Below are the code and all the weights of a small trained network. Each question names an input and a class and asks about switching units off, where a switched-off unit gives its printed mean instead of its output.

import numpy as np


def w(rows, s, z=0):
    codes = np.array(rows[::2]) - 128.0
    scale = np.full(codes.shape[1], s)
    scale[-1] = z or s
    return codes * scale


def norm(h):
    return h / np.sqrt((h * h).mean(-1, keepdims=True) + 1e-5)


def f(y):
    return np.maximum(y, 0)


def log_softmax(a):
    a = a - a.max(-1, keepdims=True)
    return a - np.log(np.exp(a).sum(-1, keepdims=True))


def net(x, mask):
    res = np.array(x, float).reshape(1, 7) / 4 @ E
    u = 0
    for l in range(3):
        y = f(norm(res) @ A[l][:, :-1].T + A[l][:, -1])
        res = res + np.where(mask[u : u + 3], y, B[l][:, -1]) @ B[l][:, :-1]
        u += 3
    return log_softmax(norm(res)[-1] @ U[:, :-1].T + U[:, -1])


A, B = {}, {}
E = w([
[183,220,212],'x0',
[140,94,169],'x1',
[116,134,213],'x2',
[40,118,86],'x3',
[110,172,100],'x4',
[151,7,121],'x5',
[214,113,18],'x6',
],0.0019)
A[0] = w([
[253,81,111,254],'0.n0',
[54,140,158,202],'0.n1',
[174,60,29,78],'0.n2',
],0.0061,0.003)
B[0] = w([
[22,191,196,252],'0.n0',
[207,41,64,211],'0.n1',
[26,253,41,194],'0.n2',
],0.0056,0.0039)
A[1] = w([
[157,156,98,47],'1.n0',
[211,4,224,253],'1.n1',
[132,126,130,71],'1.n2',
],0.0029,0.00047)
B[1] = w([
[147,86,147,148],'1.n0',
[23,4,172,254],'1.n1',
[133,127,121,128],'1.n2',
],0.0031,0.0014)
A[2] = w([
[132,129,123,109],'2.n0',
[112,254,73,250],'2.n1',
[156,252,144,159],'2.n2',
],0.0033,0.0021)
B[2] = w([
[120,129,137,128],'2.n0',
[238,5,130,255],'2.n1',
[241,77,153,198],'2.n2',
],0.0028,0.0036)
U = w([
[117,30,159,116],'0',
[134,153,96,6],'1',
[156,158,105,16],'2',
[31,165,15,180],'3',
[107,157,216,169],'4',
[253,173,162,139],'5',
[130,63,94,130],'6',
],0.011,0.013)

Each question gives the input, the list of numbers given to net, and the class t.
The units are the neurons (one row each of A and B). Each row of codes is followed by its name. A weight is (code - 128) times the scale printed after its matrix; where a second scale follows, it is the last column's (A, B and U).
mask holds one flag per neuron, layer by layer. A switched-off neuron (its flag False) gives its mean, the last column of its row in B, instead of its output. The means were averaged over made-up inputs and are rounded, as every weight is.
A unit's drop is (log p(t) with every unit on - log p(t) with that unit switched off) / (log p(t) with every unit on - log p(t) with every unit switched off).
The circuit of an input: a set's keep is (log p(t) with only the set's units on - log p(t) with every unit switched off) / (log p(t) with every unit on - log p(t) with every unit switched off). Starting from all 9 units, units are removed one at a time, each time the one whose removal leaves the highest keep (on an exact tie, the one counted first), for as long as the keep stays at least 0.8.
circuit, biggest first: the units of the circuit, biggest drop first
top k neurons: the k neurons with the biggest drops, biggest first
k most important neurons of layer l: the k neurons of layer l with the biggest drops, biggest first
drop when u is switched off: that unit's drop, to one decimal
input [-4,-4,8,4,3,-6,6], class 5: top 2 neurons	[0.n0, 1.n1]
input [5,6,-7,1,0,6,3], class 4: top 2 neurons	[0.n0, 0.n1]
input [-2,-4,5,-6,-6,7,-2], class 4: top 3 neurons	[0.n0, 0.n1, 2.n1]
input [1,-1,-7,-5,-4,-5,6], class 4: top 3 neurons	[0.n0, 0.n1, 2.n2]
input [8,-3,2,-2,-5,8,3], class 4: circuit, biggest first	[0.n0]
input [8,-6,-6,1,7,5,1], class 4: circuit, biggest first	[0.n1, 0.n0]
input [7,2,4,8,0,-7,-1], class 5: circuit, biggest first	[0.n0, 0.n1]
input [2,1,8,1,8,-3,-8], class 0: top 4 neurons	[0.n1, 0.n0, 0.n2, 1.n1]
input [-7,-3,7,6,-8,-7,-5], class 0: circuit, biggest first	[0.n2, 0.n1]
input [-3,-2,3,-1,-7,-8,-6], class 0: circuit, biggest first	[0.n1, 0.n0]
input [0,2,-8,-1,-8,-5,-6], class 6: 2 most important neurons of layer 0	[0.n1, 0.n0]
input [-6,-7,3,0,-7,-4,-5], class 0: top 2 neurons	[0.n2, 0.n1]
input [4,-5,-2,-7,6,8,8], class 3: 2 most important neurons of layer 0	[0.n2, 0.n0]
input [-2,6,-4,-8,-3,-6,6], class 4: drop when 0.n2 is switched off	-0.2
input [4,-5,1,-6,7,-8,-8], class 5: drop when 0.n0 is switched off	0.3
input [4,7,-6,-6,-6,6,1], class 4: drop when 1.n0 is switched off	0.0
input [-6,3,-2,-2,-2,-7,-3], class 6: drop when 0.n2 is switched off	0.1
input [-1,-7,1,-2,1,-4,-1], class 5: top neuron	[1.n1]
